Each row of numbers stands for one element and depends on some of the facts below. Use the named rows to name the rest.

There are 6 kinds of fact about the elements: Θ, ω, Π, ρ, χ, μ.
zusen Θ 916; surom Θ 900; flaripla Θ 358
leskaskor Θ 343; lomor Θ 916; plagral Θ 358
nutri Θ 916; budevun Θ 343; floni Θ 900
govaskom Θ 900; giklos Θ 916; pipluk Θ 916
sistan Θ 991; betrus Θ 900; zagin Θ 916
miklaros Θ 358; pemas Θ 343; skapur Θ 991
rizel Θ 991; gadritor Θ 916; bralo Θ 991
gunon Θ 916; zagrom Θ 916; gosom Θ 343
kaple Θ 343; stede Θ 916; grosaplu Θ 343
trave Θ 991; broston Θ 358; plizi Θ 900
subira Θ 900; fleva Θ 900; komik Θ 916
sune Θ 916; mino Θ 916; klagok Θ 916
katraplel Θ 900; flobros Θ 343; dreman Θ 900
bruskis Θ 900; zuplor Θ 343; kleflok Θ 900
nutrom Θ 343; droza Θ 916; grafle Θ 991
drubre Θ 916; stiflol Θ 991; plutror Θ 358
grabi Θ 900; statreni Θ 343; vistaka Θ 900
zoram Θ 358; skinul Θ 343; ratrur Θ 991
zegru Θ 358; zovugo Θ 343; brodis Θ 358
satril Θ 991; sotre Θ 343; medrak Θ 343
kovim Θ 900; brobur Θ 900; tretol Θ 991
grage Θ 991; kanek Θ 343; pluklu Θ 358
klagrumom Θ 916; surom ω b; flaripla ω b
leskaskor ω a; lomor ω b; plagral ω a
floni ω a; govaskom ω b; giklos ω b
pipluk ω b; sistan ω a; betrus ω a
zagin ω a; miklaros ω b; skapur ω b
rizel ω a; gadritor ω b; gunon ω b
zagrom ω a; gosom ω b; kaple ω a
stede ω b; grosaplu ω b; trave ω b
broston ω a; plizi ω a; fleva ω b
komik ω a; mino ω a; klagok ω b
katraplel ω b; flobros ω b; dreman ω b
bruskis ω a; zuplor ω a; nutrom ω a
droza ω a; grafle ω a; stiflol ω a
plutror ω b; grabi ω b; statreni ω b
vistaka ω a; zoram ω a; ratrur ω b
zegru ω b; zovugo ω b; medrak ω a
brobur ω a; tretol ω b; grage ω b
kanek ω b; pluklu ω a; klagrumom ω b
surom Π g; flaripla Π d; leskaskor Π d
plagral Π c; floni Π f; govaskom Π i
pipluk Π d; sistan Π f; zagin Π f
skapur Π h; rizel Π j; gadritor Π c
gunon Π j; zagrom Π e; gosom Π d
kaple Π c; stede Π h; grosaplu Π c
trave Π i; broston Π c; fleva Π g
komik Π c; mino Π c; klagok Π g
katraplel Π i; bruskis Π j; zuplor Π k
nutrom Π h; droza Π g; grabi Π c
statreni Π f; vistaka Π j; zovugo Π e
tretol Π f; grage Π i; kanek Π d
pluklu Π k; zusen ρ drubre; surom ρ budevun
flaripla ρ kleflok; leskaskor ρ bralo; lomor ρ kovim
plagral ρ subira; nutri ρ subira; floni ρ kovim
govaskom ρ pemas; giklos ρ skinul; pipluk ρ sune
sistan ρ sotre; betrus ρ brodis; zagin ρ satril
miklaros ρ kovim; pemas ρ skinul; skapur ρ kleflok
rizel ρ bralo; gadritor ρ bralo; bralo ρ budevun
gunon ρ drubre; zagrom ρ satril; gosom ρ zusen
kaple ρ budevun; stede ρ sotre; grosaplu ρ kleflok
trave ρ skinul; broston ρ nutri; plizi ρ kovim
fleva ρ brodis; komik ρ drubre; sune ρ drubre
mino ρ sune; klagok ρ nutri; katraplel ρ kovim
flobros ρ skinul; dreman ρ skinul; bruskis ρ skinul
zuplor ρ zusen; kleflok ρ budevun; nutrom ρ skinul
droza ρ zusen; grafle ρ nutri; stiflol ρ sotre
plutror ρ skinul; grabi ρ brodis; statreni ρ nutri
vistaka ρ budevun; zoram ρ nutri; ratrur ρ brodis
zegru ρ kovim; zovugo ρ sotre; brodis ρ skinul
satril ρ subira; sotre ρ budevun; medrak ρ skinul
kovim ρ skinul; brobur ρ drubre; tretol ρ skinul
grage ρ drubre; kanek ρ nutri; pluklu ρ skinul
klagrumom ρ bralo; zusen χ 353; surom χ 84
flaripla χ 84; leskaskor χ 324; lomor χ 84
plagral χ 84; nutri χ 872; budevun χ 324
floni χ 84; govaskom χ 84; giklos χ 84
pipluk χ 84; sistan χ 353; betrus χ 84
zagin χ 84; miklaros χ 324; pemas χ 324
skapur χ 152; rizel χ 353; gadritor χ 84
bralo χ 324; gunon χ 756; zagrom χ 324
gosom χ 152; kaple χ 152; stede χ 324
grosaplu χ 84; trave χ 84; broston χ 152
plizi χ 84; subira χ 872; fleva χ 84
komik χ 872; sune χ 872; mino χ 84
klagok χ 324; katraplel χ 84; flobros χ 756
dreman χ 152; bruskis χ 353; zuplor χ 84
kleflok χ 84; nutrom χ 324; droza χ 84
grafle χ 84; drubre χ 84; stiflol χ 872
plutror χ 756; grabi χ 872; statreni χ 84
vistaka χ 872; zoram χ 84; skinul χ 84
ratrur χ 84; zegru χ 324; zovugo χ 353
brodis χ 84; satril χ 152; sotre χ 353
medrak χ 353; kovim χ 84; brobur χ 324
tretol χ 84; grage χ 872; kanek χ 324
pluklu χ 324; klagrumom χ 84; surom μ stede
flaripla μ rizel; plagral μ flobros; nutri μ tretol
budevun μ droza; floni μ fleva; giklos μ satril
pipluk μ katraplel; betrus μ mino; zagin μ klagok
miklaros μ pipluk; skapur μ zoram; kaple μ surom
trave μ gosom; plizi μ gunon; subira μ grosaplu
fleva μ lomor; komik μ budevun; sune μ zagrom
mino μ kanek; klagok μ statreni; bruskis μ kleflok
droza μ trave; stiflol μ floni; plutror μ nutri
statreni μ kovim; vistaka μ zagin; zoram μ komik
brodis μ grabi; satril μ pluklu; sotre μ klagrumom
kovim μ govaskom; klagrumom μ flaripla

Some rows with their names:
[ -9   1   2   2   6   1  -1 -11  -4   7   6  -1   2   4  -1   2   8  -1] : kovim
[-10   2   2   6   4   1  -1 -12  -4   8   3  -3   0   2  -1  -6   9  -1] : skinul
[-37   5  -3   1  -4 -13   2  -5  -4   5   6   2   4  -4  -8  12  12   4] : plutror
[-4  8  4  7  6  0  0  1  4 -3  3 -5  3 -2 -4  4 16  1] : zegru
[-11   5   1  13   4   4  -1  -7   3  -2   0   2   1   2  -1  -4  19  -1] : pemas
[-9 -3  8  4  2 -2  1 -7 -4  1  4 -8 -5  3 -5 13  1 -1] : trave
[-10   4  -1  12  -1   3  -4  -3  -2  -5   0  -6   6   2  -2   5   3   3] : medrak
[-15   4   5   0  -2  -7   1  -6  -1   9   0 -16   8   4  -2   0   9   1] : giklos
[-4  6 -3  1  2 -5  0  5  4 -7 -2  9  1 -4  2  0  4  3] : klagok
[23 -3 -6  3  6  8  1  0 -5  1 -3 12 -5  0  7 -9 -8 -4] : kleflok
[ -9  -8  -5 -13  -7  -6   4   6   4  10   1   6   3  -4   4  -3  -1   1] : skapur
[ -3   2 -10   0  -3  -1   2   1   1  -4  -4  23  -4   0   3  -7   9   1] : budevun
[ 10  -5   5 -18  -5  -5   3   5   5   1   1   8 -12   8   3  -3  -2   0] : flaripla
[ 19  -2  -1  -7   2   1   1   6  -1   4  -8  -2   8 -11   8  -8  -5  -2] : surom
[10  1 -3 -8 -1 -5  1  3  1  4 -3  4 -1 -2  1 -6 -5  0] : klagrumom
[ -2   1  -2 -10  -3  -2  -2   5  -1  -2   6  -2  -2  -2  -3  -3  -9   3] : zoram
[ 24   0   8   9  -5   6   2  -2   3 -14 -12   0 -12  13  19   2  -5   4] : stede
[-10  -3  -4  -6  -3  -5   2  -1   2  10  -4  -6   3  -1   0 -12  10   0] : sune
[  1   9  -9  17  -2   7  -1   1  -7 -15  -4  11  -2  -2   0   6  -9   3] : zagrom
[ -1   2   2   8  13   0   1 -12  -4  -1   8  13  -1  -1  -8  16  -5  -3] : grabi
[  9  -6  -2   0  -5   6   1   3   3  11 -10 -19  10  -4   7 -16  16  -4] : subira
[-1  3  3  2  7  1  2 -1 -5  6  8 -2  5 -7 -6  3 10 -2] : ratrur
[-3  1 -2 -2 -2  3 -4  5  3 -5  2  2  0 -3  1  0  3  0] : brobur
[ -2  -5   2  -3  -1   1   1   6   4  -2   1  -6   0  -1  -4  -1 -16   1] : broston

Which element is each row?
Some rows may be elements named above.
[-26   2   2  -2  -1  -5   2  -6  -2  11   5  -4   1   3  -5  -4  13   2] -> brodis
[-14   5   4   0  -2  -6   1  -4  -1   9  -1 -16   6   5  -1   0  13   2] -> giklos
[-1  1  2  6 -6 -5  2 -5 -5  0 -5  4  0  5  6 10 -9  4] -> statreni
[ 39  -5   8  -1   2   7   1   4   4  -3 -10 -14  -8   5  12  -5 -10  -4] -> grosaplu
[  7   5   2  16  -3   1   3   1  -2 -10  -5  13 -11   9   3  20  -2   0] -> kanek
[-2  6  0  6  7  1  1 -2 -3  9  7 -1  7 -6 -6  4  9 -2] -> ratrur
[  0   7   3  18   4   7  -1  -3  -5 -14   3   0  -5   2  -5  11  -3   0] -> pluklu
[-1  6 -1 -1  4 -5  2  1  4 -6 -2 11  1 -3  3  0  3  3] -> klagok
[11  3 -8 -4  5 -2  3  9  6 -5  0 16  5 -7  3 -6  4  0] -> zovugo
[  5  -2   8  -8   4   5  -6  -3   3   5   5 -14   4   1  -2  -1   2  -2] -> floni
[  9  -2  -8  -7   2   5  -3   7   3 -13   7  17  -4  -3   3  -5  -9   1] -> rizel
[ 0  4  1  3  8  0  2 -1 -5  6  7 -3  8 -6 -7  2  9 -2] -> ratrur
[17 10  8 16  8  5  0 -6 -6 -2 -2 -7 -1  4  0  5 -3 -1] -> lomor
[-27   1   0  -4  -1  -6   2 -12  -1  11   5  -8   1   2  -5  -8  17   1] -> brodis
[  9  -9   3  -9  -7   5  -1   8   4   6  -6 -31   7  -8  -1 -11   3  -3] -> plagral
[ 0  3  1  0  7  0  1 -3 -4  7  6 -1  7 -7 -8  6  5 -2] -> ratrur
[ -2   6   3  18   3   8  -1  -4  -2 -12   2   2  -6   1  -6  12  -2   2] -> pluklu
[-20   5   3   3  -2  -5   1   3   3   4   2  -8   8  -3  -3   6  19   3] -> miklaros
[  2  -7  -8 -19  -5   0  -2  15   4   6   1  -3  11 -16  -3 -14   0   0] -> stiflol
[25  6  1  8  7  5  1 -1 -2 -6 -6  0 -3 -2  2  0 -3 -2] -> gunon
[ 15  -5  -3 -14   4  -5   2   6   8   2  -2  12  -4  -4  -2  -7  -3  -4] -> gadritor
[24  6  4  8  7  5  1  2 -2 -5 -6  0  0 -2  2 -2 -2 -2] -> gunon
[-15   7   5   2   8  -5   2 -11  -9  -5  12  18  -8   7  -3  20  -7   2] -> tretol
[  4  -3   8 -13   3   5  -5  -2   4   4   7 -18   4   3   0  -2   3  -1] -> floni
[ 13  -9  -2  -2  -4   7   1   2   2  13  -8 -21  12  -4   7 -15  17  -4] -> subira
[-12  -7  -7 -17  -9  -6  -3   5   3   5   1   2   4  -5   1 -10  -5   3] -> vistaka
[ -3   4  -6   5   2   1   1  -1   4  -2  -3   7   0   1   0 -10   9   0] -> zusen
[-18   4   3   0   0  -4   1   1   4   2   2 -12   6  -4  -2   6  22   2] -> miklaros
[ -5  -2   4  -6  -5   3  -4   3  -1   8   0 -31  11   0   0  -2  10  -1] -> plizi
[-7  7 -3 -1  3 -5  1  4  4 -6 -2  8  0 -3  3  3  3  2] -> klagok
[  1   3   5   0   9   2  -1  -8  -3   4   0 -12   6  -3   3   3   4  -2] -> fleva
[ 28   7   8  16   9   9  -1  -4  -4  -3  -3 -15   4   2   3   4   4  -3] -> flobros
[-11  -4   5   4  -5   4  -5   3   6   1  -1 -26  13  -4   3  -1  15  -1] -> bruskis
[-11  -3 -10  -2  -8  -5   3   7   6   3  -7   9   3  -2   3 -13   9   0] -> sotre
[-20   1  -4  -3   1  -1  -5  -1  -2  11   7  -4  14  -8 -13  -2   7  -1] -> betrus

Now the same elements, written a new way:
Some elements and their rows:
[  8  30 -20  14 -35   7   7  31  -8  22  13 -12   0 -32  -8  40 -14] : droza
[  5  19   1 -10  -8   5  17  23  -7  -3   9 -28  -7 -34 -17  23   0] : brodis
[  4  24  -9  -4 -18   9   2  16 -10  10  13  -7  -3 -30  -4  17   3] : nutri
[ 11  31  -1   7 -33   5  -2  14  -8   7   3 -19  -9 -29 -13  23 -12] : leskaskor
[  9  29   2   9 -30   1  -3  14  -8   7   5 -20  -9 -21  -9  28  -9] : sistan
[ -9  23 -10   1 -33   3   4  10  -8   2  15 -25 -12 -27 -12  24 -10] : mino
[  2  17  -1  -5 -20   6   8   7 -12  17   7 -18  -5 -22   4  20   8] : tretol
[ -5  23 -12  -2 -33  10   3  13  -5   6  17 -23 -11 -30  -9  25 -10] : zuplor
[  4  24   7  -3 -16   4   3  17 -14   2   5 -22  -9 -18  -9  24  -1] : medrak
[  6  22   9 -11 -10   7  18  19 -14  -6   4 -27  -9 -21 -17  21  -1] : plizi
[ -5  17 -19  -1 -30  10   6   5  -3   9  18 -26  -6 -40  -3  24  -2] : pipluk
[  7  26  -7   6 -30   5   2  11  -3  14   4 -22  -5 -30 -15  24  -6] : klagrumom
[  7  18   7 -10  -7   6   9  13 -10   3   5 -23  -5 -29  -2  26   5] : zegru
[ -3  23 -11  -1 -28   1  -3   4  -2  11  15 -17  -3 -28  -1  23   1] : gunon
[  5  18   0  -9 -14   7  17  15  -8   0   6 -29  -2 -30 -13  22   3] : giklos
[ 11  28  -6   7 -29   2  -8   8  -6  22   3 -14  -1 -24  -2  26  -3] : stede
[  5  18   1 -10 -13   5   6  13 -13   8   4 -19  -3 -25  -6  21   4] : dreman
[  5  29   5  -1 -26   2   0  16  -6  -1   4 -23 -10 -25 -22  25 -13] : kaple
[  7  18   7 -15  -4   6  17  16  -7  -4   4 -28  -5 -31  -8  25   3] : miklaros
[  6  24   2  -6 -16   3   5  10  -9  14   7 -17  -1 -24   1  21   7] : flobros
[  5  23   0 -12 -10   5   6  18 -11   3   9 -17  -5 -30  -6  21   2] : pemas
[  4  23   5  -2 -21   6  -2  12 -14   7   7 -16 -11 -22   1  23   0] : pluklu
[  0  24  -4 -10 -21   9  -4  11  -9  11   5 -10 -11 -16  -3  17   8] : klagok
[  6  24  -8  -8 -15   9  12  22  -9   3  13 -15  -3 -32 -14  18   1] : subira

Which element is each row?
Some rows may be elements named above.
[  4  29  -8   3 -28   4  -2  13  -9  20   9 -13  -6 -26  -9  19  -3] -> kleflok
[  4  25  -6   0 -27  11 -11  13 -14  16  11  -2 -12 -13   3  19   1] -> zagrom
[ -1  20  -6 -10 -21  11  -6  10  -9  12   9 -10 -11 -18  -2  17   7] -> klagok
[ 18  21   0   8  -9  14   0  18  -5  -1  19 -19  24 -47 -12  17 -15] -> skapur
[  9  25 -28  13 -36   6   0  24  -8  36  13  -1   5 -42   5  42  -4] -> gosom
[ -2  26  -9  -4 -29   8  -1  13 -10   6  10 -19  -9 -26  -3  25  -7] -> brobur
[  9  26  -2   3 -27   3  -7  16  -3  14   2 -19  -2 -27 -12  27  -3] -> zovugo
[  7  24  -4   1 -26   5   1  13  -7  18   5 -20  -2 -24 -11  22  -2] -> surom
[  3  23   5  -2 -21   5   0  11 -11   9   5 -15 -13 -21   1  23   0] -> pluklu
[  1  22  -4 -10 -20  10  -5   9  -9  12   8 -11 -11 -16  -5  15   9] -> klagok
[  6  24   1  -4 -17   2   3  10  -9  13   6 -15  -2 -22   0  21   8] -> flobros
[ -3  16  -5 -11 -24  11  -6   5  -9  16  10 -11 -13 -19  -4   8   9] -> statreni
[  4  19   2  -9  -7   7  15  20  -6  -2  10 -26  -8 -33 -13  23   2] -> brodis
[  6  20  -9  -2 -24  11  -9   7 -12  22  13   3  -3 -25   5  13   5] -> kanek
[  2  23 -15  -7 -20   7  14  19  -2  -1  17 -23  -4 -42 -10  24  -2] -> sune
[ 17  24 -12  12 -22   1  19  32 -13  28   3  -8   7 -30  -8  38   0] -> trave
[ -2  20  -1  -7 -27  10   1  13 -10   5   8 -19 -20 -14 -11  17   1] -> zagin
[  2  28   4  10 -34  -4  -8   7  -7  11   6 -16 -13 -15 -11  25  -9] -> rizel
[  8  21  -6   9 -31   7   0   7   1  15   7 -22  -3 -36 -10  23  -4] -> flaripla
[  4  18   2  -9 -12   6  18  16  -7   2   6 -29  -3 -31 -15  22   2] -> giklos
[ 12  30  -1   4 -29   4  14  18  -6  -1   1 -28  -6 -26 -18  26 -12] -> stiflol
[  7  21   2  -9 -16   1  11   8 -13  11   3 -15   2 -20  -2  17   8] -> grabi
[  9  31   0   4 -32   5  -1  14  -7  10   4 -18  -8 -30 -11  24 -12] -> leskaskor

Now the same elements, written a new way:
Named rows:
[-4 -1 -2 -1 -6 -9 -3  0 -3  7  0 -3 14 -5  2 -8  0 -5  3  4  4 10 -9] : grafle
[  8   0  -3   0  -5 -10   0  -3  -5   5  12  -4   0  -5  -5  -8  -3  -2
  12 -12  17  -4   2] : sistan
[ -8  -1   0  -7  -6 -12  -6  -4  -5  -6   3  -7  -4  -1   6  -6  -1   6
   7  12  -6   2  -5] : nutrom
[ -9  -1  -2  -8  -5  -8   6  -2   1 -12  -2  -4  -1  38  -1  -3  -2  14
  -8   4  -9  -6 -11] : zagin
[-7 -1  3 10 -3 -8  5 -6 -4 19  1 -3  5  3 -3 -8 -1 -3  4 15  8  7 -2] : leskaskor
[-3  1 -3  8 -7 -7 -5 -4 -7 24  5 -5 -4 16 -7 -7  0  0 -3 14 11 -5 -1] : zagrom
[ -4   0  -2  -7  22   2  -7  -1  -2 -17   6  -8   0  -8   3 -10   0  -6
   3  14 -10   3  -8] : plizi
[ -8  -1   5  -9  -4  -1  16   0  -3  11   0  -6  16  -2   4  -8  -1  -8
  -4  -9 -10   6   0] : stiflol
[11 -2 -7  8 -7 -8 -6 -1  0 12 13 -3 -4 12 -6 -5 -2 14  7 -9 28 -2  8] : rizel
[ -7   4  -1  -9   7  13  -6  -5  10   0  -3   1  -7  -6  11 -12  -2  -3
  -9  -6 -10  -5  17] : dreman
[ -5  -1   4  -9   8  -5   8  -7  20  -6  -1   7  -2  28  16   9   3  18
 -13 -10 -10  -4  19] : klagok
[-3 -4 -4  7 -4 -1 10 -5  1  4 -5  3 -4 -3 -6 15  3 -4 -7 -8 -9 -3 -6] : gadritor
[ -5  -1  -3  10  -6  -3  -6  -6  25  12  -4  20  -4  -5   6  -8   0  13
 -10   7  -6  -5   2] : grabi
[ -8   0  -4  -2  -2  -8  -4  -4  21  -3  -4  -2  -3  22  14  31   3  10
 -12  -7 -10 -10   4] : statreni
[ 31   0  -3  26  16   6   0 -10  -4 -12  -2   3  -1 -11  -3 -10  -1  -7
  42 -10  11   9  -8] : trave
[ -8   0  -5  18  -7 -11  -1  -7  30  -9  -4   7  -7  31   8  17   7  35
 -13  -7 -11  -5   4] : govaskom
[-4  0  2 -5 -6 15  4  6 -3 -6 -3  9 -4  2 -2 -2 -2 -2 -9 -4 -8 -3 -8] : nutri
[-11  -2  -2 -10  -5  14   3   7  -9 -15   0   2  -3   5  -4  14  -3  -2
  -8  -8  -4   4  -7] : drubre
[ -5   3   5  -8  -5  30   9  13  -6 -15  -1   6  -1   0   3   4   1  -7
 -13 -11 -10   1  -5] : subira
[ -5   1  -1 -10   4  16  -4   6  -6 -16  -4   6  -5  -7  -2  -1   0  -5
 -12   0 -11  18  -9] : brodis
[ -5   2   8 -10   0  20  -8  -5  -5 -12  -4  -1  -5  -3  -3  -9  -3  -3
  -9  13 -10   9 -10] : pemas
[ -8   4   7  -9  -7  23  16   5  -5 -13  -1   4  -2  -3  -7  -6  -2  -7
 -12  -8 -10  -5  -8] : sune
[  3   3   0  -9  -3  10   1   8  -4 -13   3   8  -2  -3  -8  -6  -4  -1
  -5 -10   3  -4  -6] : zusen
[ -3   0  -6   8  -7   7   3  24  -3   5  -3  16  -1  18  -2  31  -3   0
 -12  -3  21  15  -6] : kleflok

Name these rows:
Some rows may be elements named above.
[ 8  2 -2 -1 -6 -6  3 -6 -5  5 13 -6 -3 -5 -7 -8  0 -3 13 -8 17 -1  6] -> sistan
[-2  3  1 -8  6 10 -4 -4 12  0 -1  5 -5 -9 12 -7  3 -6 -6 -2 -9 -8 18] -> dreman
[ -7  -2   9  -6  -8   0  25  -6  -3  -4   4  -1   0  32  15  -6  -3  11
 -12 -10  -9  -6   5] -> vistaka
[-4 -3 -8 -4  3 -5 -5  1 20 -2 -3 -1 -4 -3  4  3 -2  8 -5  4 -6  0 -5] -> tretol
[-4  0 -2  4 -6  8  3 21 -6  8 -1 14 -4 15 -5 29  0 -3 -9 -8 15 13 -5] -> kleflok
[ -7   5  -1  -7  22   7  -3  -2   3 -17   0  -1  -4  -6   3  -8   2  -2
 -11 -13  -8  -3  -7] -> giklos
[ -1  -3   0  13  -9 -13  10  -2   4  20  -2   3  -8  12   0  18  -3  19
  -8  -8   7  -6  16] -> stede
[ -5  -3   0  29  -5  -9  -2  -3   8  20  -6   1   0   3  -2  27  12  -3
 -12  -2  14  -3  -2] -> grosaplu
[-6 -3 -1  2 -1 -5 -6 -1 20 -1 -2  2 -6 -4  3  6  1  9 -6  5 -6 -2 -7] -> tretol
[ -2  -3  -4  12  -8  -6   6  -3   3  22  -1   2  -8  12   1  19  -2  15
  -9 -11   6  -7  16] -> stede
[ -4   0  -2  10  -3  -5   8  10  -2   1  -3   7  -3   1   6  27   4  -2
  -8 -12   0  -4   3] -> surom
[-8  0 -1 15 -3 -9 -6 -4 11 19  1 -2 -3 -1  2  8  8  3 -7  3  3 -4  9] -> kanek
[  9   0  -2   0  -5  -7  -2   0   8  16  -3   0  -6   1   1  -7  -1  11
  -4  -9   6 -10  17] -> gunon
[ 52  -1   2  28  -5  11  -3  -9  -2  24   8  16  -6 -10  -6  -8   1  -7
  44  -9  39  -4   0] -> gosom
[ -8   2  15  -7  -6   2  17  -8  -6  17   5  -6   2  -5  -4 -11   2  -3
   0   0  -7  -7  15] -> kaple

